Here is a tiny trained network, its code and every weight. The questions are about switching its units off for an input and a class, where a switched-off unit gives its printed mean instead of its output.

import numpy as np


def w(rows, s, z=0):
    codes = np.array(rows[::2]) - 128.0
    scale = np.full(codes.shape[1], s)
    scale[-1] = z or s
    return codes * scale


def f(y):
    return np.maximum(y, 0)


def log_softmax(a):
    a = a - a.max(-1, keepdims=True)
    return a - np.log(np.exp(a).sum(-1, keepdims=True))


def net(x, mask):
    res = np.array(x, float).reshape(1, 5) / 4 @ E
    y = f(res @ A[0][:, :-1].T + A[0][:, -1])
    res = res + np.where(mask, y, B[0][:, -1]) @ B[0][:, :-1]
    return log_softmax(res[-1] @ U[:, :-1].T + U[:, -1])


A, B = {}, {}
E = w([
[75,92,123,99,148,97,12,155,44,141],'x0',
[129,171,114,168,192,177,76,55,157,31],'x1',
[182,120,46,102,161,126,176,75,62,143],'x2',
[162,180,149,86,49,161,95,87,96,151],'x3',
[81,200,179,149,196,190,177,108,91,250],'x4',
],0.012)
A[0] = w([
[175,171,154,87,68,168,101,108,94,131,78],'n0',
[157,137,149,142,129,237,221,133,181,152,65],'n1',
[104,126,144,88,183,137,62,139,92,153,39],'n2',
[115,88,88,86,134,107,57,146,118,113,114],'n3',
[22,102,154,99,121,169,118,103,23,117,38],'n4',
[33,165,249,135,90,153,92,124,184,142,111],'n5',
[163,183,162,109,60,188,91,126,105,156,49],'n6',
[63,192,144,162,236,201,179,147,68,240,61],'n7',
[79,80,144,81,94,116,178,180,124,197,188],'n8',
[93,72,194,153,144,167,139,207,170,89,144],'n9',
[80,172,128,130,199,190,67,40,165,76,65],'n10',
[123,112,130,137,167,119,88,149,86,152,2],'n11',
[131,101,111,88,80,116,188,85,224,95,86],'n12',
[87,152,180,158,137,120,147,102,111,164,47],'n13',
[175,129,50,69,205,150,167,80,67,170,181],'n14',
[127,121,152,119,78,71,180,193,101,203,79],'n15',
[44,60,89,208,214,107,196,184,130,119,45],'n16',
[101,180,151,177,142,151,117,124,108,133,139],'n17',
],0.011,0.003)
B[0] = w([
[88,174,145,128,115,178,191,117,71,30,174],'n0',
[138,161,206,136,136,170,109,182,192,215,198],'n1',
[205,218,158,197,102,157,182,154,176,226,172],'n2',
[220,154,177,220,94,164,132,203,134,127,180],'n3',
[162,145,149,131,129,210,165,167,181,157,177],'n4',
[192,67,46,36,66,152,83,56,157,190,203],'n5',
[86,149,157,89,70,193,170,71,67,46,175],'n6',
[161,97,119,191,56,94,119,181,91,46,250],'n7',
[97,149,104,113,185,61,94,163,101,146,200],'n8',
[136,81,96,140,95,168,115,45,92,157,181],'n9',
[63,196,80,179,212,81,50,119,112,141,212],'n10',
[124,167,155,163,127,178,121,162,153,184,154],'n11',
[135,112,153,231,126,138,130,216,146,166,186],'n12',
[146,106,155,177,70,65,130,201,133,100,167],'n13',
[156,68,55,69,68,159,48,69,165,194,208],'n14',
[34,203,80,157,179,108,69,81,120,139,198],'n15',
[79,131,162,33,133,220,254,68,36,94,201],'n16',
[115,94,137,161,151,93,94,123,76,88,166],'n17',
],0.0089,0.021)
U = w([
[199,208,212,161,128,207,112,189,199,229,15],'0',
[197,33,25,54,68,161,19,28,142,191,64],'1',
[99,196,179,70,120,221,185,39,23,45,117],'2',
[192,76,135,196,68,38,64,190,94,50,219],'3',
[59,255,80,138,200,30,22,85,108,159,1],'4',
[180,119,133,117,109,100,53,72,97,152,238],'5',
],0.0095,0.004)

Each question gives the input, the list of numbers given to net, and the class t.
The units are the neurons (one row each of A and B). Each row of codes is followed by its name. A weight is (code - 128) times the scale printed after its matrix; where a second scale follows, it is the last column's (A, B and U).
mask holds one flag per neuron, in row order. A switched-off neuron (its flag False) gives its mean, the last column of its row in B, instead of its output. The means were averaged over made-up inputs and are rounded, as every weight is.
A unit's drop is (log p(t) with every unit on - log p(t) with that unit switched off) / (log p(t) with every unit on - log p(t) with every unit switched off).
The circuit of an input: a set's keep is (log p(t) with only the set's units on - log p(t) with every unit switched off) / (log p(t) with every unit on - log p(t) with every unit switched off). Starting from the 12 units with the biggest drops (on a tie, the unit counted first), units are removed one at a time, each time the one whose removal leaves the highest keep (on an exact tie, the one counted first), for as long as the keep stays at least 0.8.
units of the circuit, in order: the units of the circuit, biggest drop first
most important unit: the unit with the biggest drop
top k neurons: the k neurons with the biggest drops, biggest first
drop of u: that unit's drop, to one decimal
input [-5,-7,1,-4,5], class 4: top 2 neurons => n15; n8
input [3,1,-1,-5,-1], class 2: units of the circuit, in order => n16
input [6,1,5,6,2], class 0: top 3 neurons => n2; n16; n4
input [-6,-4,7,-8,-7], class 2: top 3 neurons => n16; n5; n7
input [5,7,-2,-3,-3], class 4: top 2 neurons => n10; n7
input [-4,6,7,4,8], class 3: top 3 neurons => n7; n5; n13
input [-2,0,-1,6,6], class 2: top 4 neurons => n6; n0; n12; n3
input [6,6,-7,3,-1], class 1: top 3 neurons => n5; n1; n12
input [4,-3,-4,6,-1], class 2: top 3 neurons => n6; n14; n0
input [2,-1,-4,1,6], class 3: top 3 neurons => n7; n14; n13
input [8,3,-8,-2,-4], class 0: top 3 neurons => n3; n2; n14
input [1,-7,5,-8,-1], class 2: top 2 neurons => n16; n10
input [8,4,-5,-3,-8], class 0: top 2 neurons => n7; n3
input [7,-5,-2,-8,2], class 2: most important unit => n16
input [-2,-5,1,4,3], class 4: top 2 neurons => n16; n15
input [0,-8,-8,-8,-5], class 1: top 2 neurons => n9; n10
input [6,5,-6,8,0], class 2: top 3 neurons => n6; n0; n14
input [8,-2,4,3,3], class 0: drop of n11 => 0.0
input [-3,0,-6,-4,0], class 1: drop of n5 => 0.1
input [-4,8,2,1,3], class 4: most important unit => n10
input [3,0,-2,6,8], class 3: drop of n16 => 0.3
input [1,-4,-4,-5,1], class 2: drop of n10 => 0.4
